Here is a tiny trained network, its code and every weight. The questions are about switching its units off for an input and a target symbol, where a switched-off unit gives its printed mean instead of its output.

import numpy as np


def w(rows, s, z=0):
    codes = np.array(rows[::2]) - 128.0
    scale = np.full(codes.shape[1], s)
    scale[-1] = z or s
    return codes * scale


def f(y):
    return y / 2 * (1 + np.tanh(0.7978845608 * (y + 0.044715 * y**3)))


def softmax(a):
    e = np.exp(a - a.max(-1, keepdims=True))
    return e / e.sum(-1, keepdims=True)


def log_softmax(a):
    a = a - a.max(-1, keepdims=True)
    return a - np.log(np.exp(a).sum(-1, keepdims=True))


def net(x, mask):
    ids = ['ΓΔΞΨαβεζηλμστφ'.index(c) for c in x.split()]
    T = len(ids)
    res = E[ids] + P[:T]
    u = 0
    for l in range(3):
        q, k, v = (res @ M[l].T for M in (Q, K, V))
        z = softmax(np.where(np.tri(T) > 0, q @ k.T / 4**0.5, -1e9)) @ v
        res = res + np.where(mask[u], z, O[l][:, -1]) @ O[l][:, :-1]
        u += 1
        y = f(res @ A[l][:, :-1].T + A[l][:, -1])
        res = res + np.where(mask[u : u + 4], y, B[l][:, -1]) @ B[l][:, :-1]
        u += 4
    return log_softmax(res[-1] @ U[:, :-1].T + U[:, -1])


Q, K, V, O, A, B = {}, {}, {}, {}, {}, {}
E = w([
[143,126,36],'Γ',
[97,212,240],'Δ',
[133,158,63],'Ξ',
[92,237,158],'Ψ',
[176,19,103],'α',
[43,152,104],'β',
[84,23,234],'ε',
[95,250,184],'ζ',
[14,204,201],'η',
[148,23,219],'λ',
[185,214,195],'μ',
[54,233,181],'σ',
[227,121,44],'τ',
[136,220,141],'φ',
],0.012)
P = w([
[173,254,153],'0',
[130,190,161],'1',
[120,163,157],'2',
[112,144,151],'3',
[106,129,147],'4',
[99,118,143],'5',
[96,106,139],'6',
[93,97,132],'7',
[89,90,130],'8',
[87,81,125],'9',
[84,74,121],'10',
[79,67,116],'11',
[76,60,111],'12',
[73,56,107],'13',
],0.0064)
Q[0] = w([
[35,169,2],'L0H0',
[217,73,30],'L0H0',
[210,215,175],'L0H0',
[87,29,146],'L0H0',
],0.0081)
K[0] = w([
[56,218,2],'L0H0',
[214,76,48],'L0H0',
[208,180,194],'L0H0',
[79,39,127],'L0H0',
],0.0095)
V[0] = w([
[56,173,200],'L0H0',
[158,158,115],'L0H0',
[131,129,2],'L0H0',
[247,136,193],'L0H0',
],0.0049)
O[0] = w([
[236,77,76,253],'L0H0',
[114,97,148,128],'L0H0',
[126,153,230,49],'L0H0',
[2,92,88,106],'L0H0',
],0.0057,0.0037)
A[0] = w([
[108,226,63,248],'L0N0',
[251,109,156,27],'L0N1',
[122,147,8,2],'L0N2',
[137,57,217,68],'L0N3',
],0.014,0.00058)
B[0] = w([
[200,113,226,255],'L0N0',
[102,231,182,144],'L0N1',
[71,253,214,173],'L0N2',
[104,254,98,156],'L0N3',
],0.0094,0.0039)
Q[1] = w([
[189,76,142],'L1H0',
[97,5,176],'L1H0',
[58,145,159],'L1H0',
[124,45,220],'L1H0',
],0.011)
K[1] = w([
[91,187,126],'L1H0',
[55,196,173],'L1H0',
[192,123,132],'L1H0',
[171,248,133],'L1H0',
],0.013)
V[1] = w([
[9,138,172],'L1H0',
[217,13,124],'L1H0',
[30,103,121],'L1H0',
[254,164,108],'L1H0',
],0.005)
O[1] = w([
[156,134,175,135],'L1H0',
[96,1,111,29],'L1H0',
[204,36,187,4],'L1H0',
[61,219,59,237],'L1H0',
],0.0075,0.0026)
A[1] = w([
[25,151,170,2],'L1N0',
[146,167,101,25],'L1N1',
[190,98,8,108],'L1N2',
[129,49,25,92],'L1N3',
],0.011,0.0026)
B[1] = w([
[171,124,165,254],'L1N0',
[135,83,135,158],'L1N1',
[251,91,90,76],'L1N2',
[168,111,222,93],'L1N3',
],0.031,0.0026)
Q[2] = w([
[253,15,198],'L2H0',
[129,243,131],'L2H0',
[183,200,234],'L2H0',
[192,17,186],'L2H0',
],0.014)
K[2] = w([
[91,213,252],'L2H0',
[192,106,58],'L2H0',
[168,216,128],'L2H0',
[76,206,229],'L2H0',
],0.018)
V[2] = w([
[45,99,179],'L2H0',
[179,129,177],'L2H0',
[182,113,254],'L2H0',
[102,103,220],'L2H0',
],0.0089)
O[2] = w([
[37,193,171,182],'L2H0',
[179,173,87,176],'L2H0',
[172,254,73,251],'L2H0',
[91,230,127,222],'L2H0',
],0.0095,0.003)
A[2] = w([
[70,152,158,5],'L2N0',
[8,141,10,254],'L2N1',
[80,78,60,14],'L2N2',
[24,112,43,28],'L2N3',
],0.016,0.0026)
B[2] = w([
[165,195,89,254],'L2N0',
[45,24,184,227],'L2N1',
[112,205,173,123],'L2N2',
[252,34,98,149],'L2N3',
],0.025,0.0083)
U = w([
[165,102,103,31],'Γ',
[204,81,85,223],'Δ',
[123,97,2,80],'Ξ',
[157,110,112,1],'Ψ',
[19,157,149,201],'α',
[27,49,127,211],'β',
[154,105,116,27],'ε',
[153,104,85,24],'ζ',
[181,107,147,42],'η',
[168,96,99,69],'λ',
[207,96,139,120],'μ',
[147,212,92,158],'σ',
[182,95,103,107],'τ',
[160,101,91,58],'φ',
],0.0084,0.006)

Each question gives the input, a string of symbols that net reads in full, and the target symbol t.
The units are the heads (4 rows each of Q, K, V and O) and the neurons (one row each of A and B). Each row of codes is followed by its name. A weight is (code - 128) times the scale printed after its matrix; where a second scale follows, it is the last column's (O, A, B and U).
mask holds one flag per unit, layer by layer, with each layer's heads first. A switched-off unit (its flag False) gives its mean, the last column of its rows in O or B, instead of its output. The means were averaged over made-up inputs and are rounded, as every weight is.
A unit's drop is (log p(t) with every unit on - log p(t) with that unit switched off) / (log p(t) with every unit on - log p(t) with every unit switched off).
The circuit of an input: a set's keep is (log p(t) with only the set's units on - log p(t) with every unit switched off) / (log p(t) with every unit on - log p(t) with every unit switched off). Starting from the 12 units with the biggest drops (on a tie, the unit counted first), units are removed one at a time, each time the one whose removal leaves the highest keep (on an exact tie, the one counted first), for as long as the keep stays at least 0.8.
circuit, biggest first: the units of the circuit, biggest drop first
unit that matters most: the unit with the biggest drop
top k neurons: the k neurons with the biggest drops, biggest first
top k neurons in layer l: the k neurons of layer l with the biggest drops, biggest first
input μ Δ β Δ τ β Ξ β τ, target α: top 3 neurons : (L0N1; L1N0; L0N0)
input Δ β Δ Γ β τ ζ Ξ φ λ β β β Ξ, target α: unit that matters most : L0H0
input β β β Δ σ β Δ λ φ, target σ: top 2 neurons in layer 2 : (L2N1; L2N3)
input τ β β τ, target α: top 3 neurons : (L0N1; L0N2; L1N0)
input λ Δ β Ξ β Δ Δ β λ φ β ε η, target σ: top 2 neurons : (L1N0; L2N1)
input β Ξ β Ξ η β β Δ μ, target σ: top 2 neurons : (L0N1; L2N1)
input Δ β λ σ β τ μ β μ, target α: top 2 neurons : (L1N0; L0N2)
input β λ β Δ Δ η η β β Ξ β Δ Δ η, target β: top 2 neurons : (L0N1; L0N2)
input μ Ψ η μ ζ β β α, target β: top 2 neurons : (L0N1; L2N0)
input β Δ β λ τ β β Δ μ η β β Δ, target β: top 2 neurons in layer 0 : (L0N0; L0N1)
input β μ Δ λ β β ε, target σ: top 3 neurons : (L1N0; L2N1; L0N3)
input β β τ Γ β ζ, target σ: top 3 neurons : (L0N2; L2N1; L0N1)
input β β Γ Ψ β β Γ, target α: top 3 neurons : (L0N3; L0N2; L0N0)
input Δ Γ β Ψ Ξ β λ μ β φ β μ, target β: top neuron in layer 2 : (L2N1)
input τ Δ τ μ β β Ψ, target σ: top 3 neurons : (L0N2; L0N0; L2N1)
input τ λ Ξ, target σ: top 2 neurons in layer 1 : (L1N1; L1N3)
input β β β τ σ τ Δ β β λ τ μ, target σ: top 4 neurons : (L0N1; L0N2; L2N1; L1N3)
input σ τ Γ, target σ: top 3 neurons : (L0N2; L2N1; L1N0)
input η Δ β, target σ: circuit, biggest first : (L0N2; L1N0; L2H0)
input Δ β Γ Δ β ζ Ψ Δ β Γ, target α: top 2 neurons in layer 0 : (L0N2; L0N3)
input β φ τ μ τ β λ τ, target β: circuit, biggest first : (L1N0; L2N1)
input η β β η τ φ β β β η Ξ Γ, target σ: top neuron in layer 0 : (L0N1)
input Δ Δ φ β φ μ Ξ λ μ τ, target σ: circuit, biggest first : (L0N2; L2N1)
input ε λ β ζ φ μ β μ τ, target σ: top 2 neurons in layer 0 : (L0N1; L0N2)
input β μ β Δ τ β σ Δ φ σ μ, target α: top 2 neurons in layer 2 : (L2N3; L2N1)
